Here is a tiny trained network, its code and every weight. The questions are about switching its units off for an input and a class, where a switched-off unit gives its printed mean instead of its output.

import numpy as np


def w(rows, s, z=0):
    codes = np.array(rows[::2]) - 128.0
    scale = np.full(codes.shape[1], s)
    scale[-1] = z or s
    return codes * scale


def norm(h):
    return h / np.sqrt((h * h).mean(-1, keepdims=True) + 1e-5)


def f(y):
    return y / 2 * (1 + np.tanh(0.7978845608 * (y + 0.044715 * y**3)))


def log_softmax(a):
    a = a - a.max(-1, keepdims=True)
    return a - np.log(np.exp(a).sum(-1, keepdims=True))


def net(x, mask):
    res = np.array(x, float).reshape(1, 4) / 4 @ E
    u = 0
    for l in range(2):
        y = f(norm(res) @ A[l][:, :-1].T + A[l][:, -1])
        res = res + np.where(mask[u : u + 15], y, B[l][:, -1]) @ B[l][:, :-1]
        u += 15
    return log_softmax(norm(res)[-1] @ U[:, :-1].T + U[:, -1])


A, B = {}, {}
E = w([
[121,225,254],'x0',
[128,128,128],'x1',
[248,93,117],'x2',
[212,215,52],'x3',
],0.0057)
A[0] = w([
[145,133,105,82],'0.n0',
[128,192,87,140],'0.n1',
[158,57,145,88],'0.n2',
[71,127,97,87],'0.n3',
[88,104,126,98],'0.n4',
[109,119,121,128],'0.n5',
[159,219,252,190],'0.n6',
[140,94,172,129],'0.n7',
[136,128,129,120],'0.n8',
[147,213,76,177],'0.n9',
[38,201,79,253],'0.n10',
[101,160,103,165],'0.n11',
[105,79,124,126],'0.n12',
[139,71,137,89],'0.n13',
[115,126,106,126],'0.n14',
],0.018,0.0062)
B[0] = w([
[151,119,118,127],'0.n0',
[87,31,75,158],'0.n1',
[159,178,145,155],'0.n2',
[144,163,137,144],'0.n3',
[163,151,158,143],'0.n4',
[131,147,149,133],'0.n5',
[5,191,104,246],'0.n6',
[118,183,106,152],'0.n7',
[131,129,124,127],'0.n8',
[154,52,20,184],'0.n9',
[136,78,243,211],'0.n10',
[115,111,142,148],'0.n11',
[156,169,149,155],'0.n12',
[143,174,131,145],'0.n13',
[124,128,142,132],'0.n14',
],0.021,0.013)
A[1] = w([
[89,144,140,47],'1.n0',
[115,122,118,46],'1.n1',
[131,139,122,72],'1.n2',
[169,63,107,116],'1.n3',
[183,59,118,41],'1.n4',
[144,56,164,127],'1.n5',
[136,119,115,14],'1.n6',
[81,155,101,225],'1.n7',
[152,210,6,242],'1.n8',
[189,97,124,170],'1.n9',
[142,70,98,137],'1.n10',
[231,132,161,253],'1.n11',
[160,56,115,57],'1.n12',
[133,184,149,61],'1.n13',
[57,52,69,131],'1.n14',
],0.022,0.0021)
B[1] = w([
[156,102,144,169],'1.n0',
[132,132,134,128],'1.n1',
[120,133,143,125],'1.n2',
[98,188,170,179],'1.n3',
[124,211,158,175],'1.n4',
[138,171,81,175],'1.n5',
[116,142,135,121],'1.n6',
[146,106,181,205],'1.n7',
[61,145,16,247],'1.n8',
[155,189,153,162],'1.n9',
[79,164,162,179],'1.n10',
[252,104,133,213],'1.n11',
[105,194,141,177],'1.n12',
[77,96,167,187],'1.n13',
[205,31,127,255],'1.n14',
],0.04,0.0097)
U = w([
[242,112,201,85],'0',
[160,228,208,116],'1',
[204,148,24,115],'2',
[108,229,72,164],'3',
[68,96,228,179],'4',
[119,8,151,163],'5',
[7,139,87,178],'6',
[73,42,19,2],'7',
],0.019,0.0033)

Each question gives the input, the list of numbers given to net, and the class t.
The units are the neurons (one row each of A and B). Each row of codes is followed by its name. A weight is (code - 128) times the scale printed after its matrix; where a second scale follows, it is the last column's (A, B and U).
mask holds one flag per neuron, layer by layer. A switched-off neuron (its flag False) gives its mean, the last column of its row in B, instead of its output. The means were averaged over made-up inputs and are rounded, as every weight is.
A unit's drop is (log p(t) with every unit on - log p(t) with that unit switched off) / (log p(t) with every unit on - log p(t) with every unit switched off).
most important unit: the unit with the biggest drop
top k neurons: the k neurons with the biggest drops, biggest first
top k neurons in layer l: the k neurons of layer l with the biggest drops, biggest first
drop when u is switched off: that unit's drop, to one decimal
input [1,4,-3,6], class 5: most important unit : 1.n14
input [-5,-6,5,-3], class 2: top 3 neurons in layer 1 : 1.n11, 1.n8, 1.n14
input [-3,7,-1,7], class 1: top 4 neurons : 0.n6, 1.n8, 1.n3, 1.n4
input [1,-7,-7,7], class 5: top 4 neurons : 1.n14, 0.n1, 1.n8, 1.n11
input [5,0,1,-7], class 6: top 3 neurons : 0.n10, 0.n6, 0.n7
input [1,-7,5,-8], class 6: top 3 neurons : 0.n10, 1.n14, 1.n13
input [-6,-8,4,1], class 3: top 2 neurons in layer 1 : 1.n8, 1.n14
input [-2,5,7,-5], class 2: top 3 neurons : 0.n6, 0.n10, 1.n11
input [6,-4,1,-8], class 6: top 2 neurons : 0.n6, 0.n10
input [-6,-7,0,7], class 1: top 2 neurons : 0.n6, 1.n3
input [1,-6,-7,8], class 5: top 2 neurons : 0.n1, 1.n14
input [-8,-8,-3,8], class 1: top 2 neurons : 0.n6, 1.n8
input [-6,4,1,1], class 3: top 3 neurons : 0.n6, 0.n10, 1.n8
input [7,5,1,-8], class 6: top 4 neurons in layer 0 : 0.n6, 0.n10, 0.n7, 0.n1
input [-7,-1,2,6], class 3: top 3 neurons in layer 0 : 0.n6, 0.n10, 0.n9
input [-1,6,7,-4], class 2: top 3 neurons in layer 0 : 0.n6, 0.n10, 0.n7
input [3,5,-8,-3], class 4: top 2 neurons in layer 1 : 1.n8, 1.n14
input [-7,-8,-2,4], class 1: top neuron in layer 0 : 0.n6
input [5,4,-7,-1], class 4: top 2 neurons : 1.n8, 0.n9
input [4,-5,-4,0], class 4: top 3 neurons in layer 0 : 0.n6, 0.n10, 0.n9
input [1,7,-1,7], class 5: top 2 neurons in layer 0 : 0.n1, 0.n10
input [6,-6,3,0], class 6: top neuron in layer 1 : 1.n11
input [5,-8,3,3], class 7: drop when 0.n10 is switched off : 0.1
input [8,-7,6,-3], class 6: drop when 0.n9 is switched off : 0.0
input [-8,4,-6,5], class 1: drop when 0.n6 is switched off : 0.8
input [-7,6,6,2], class 3: drop when 0.n10 is switched off : 0.5
input [0,-3,7,7], class 3: top 3 neurons in layer 0 : 0.n6, 0.n10, 0.n7
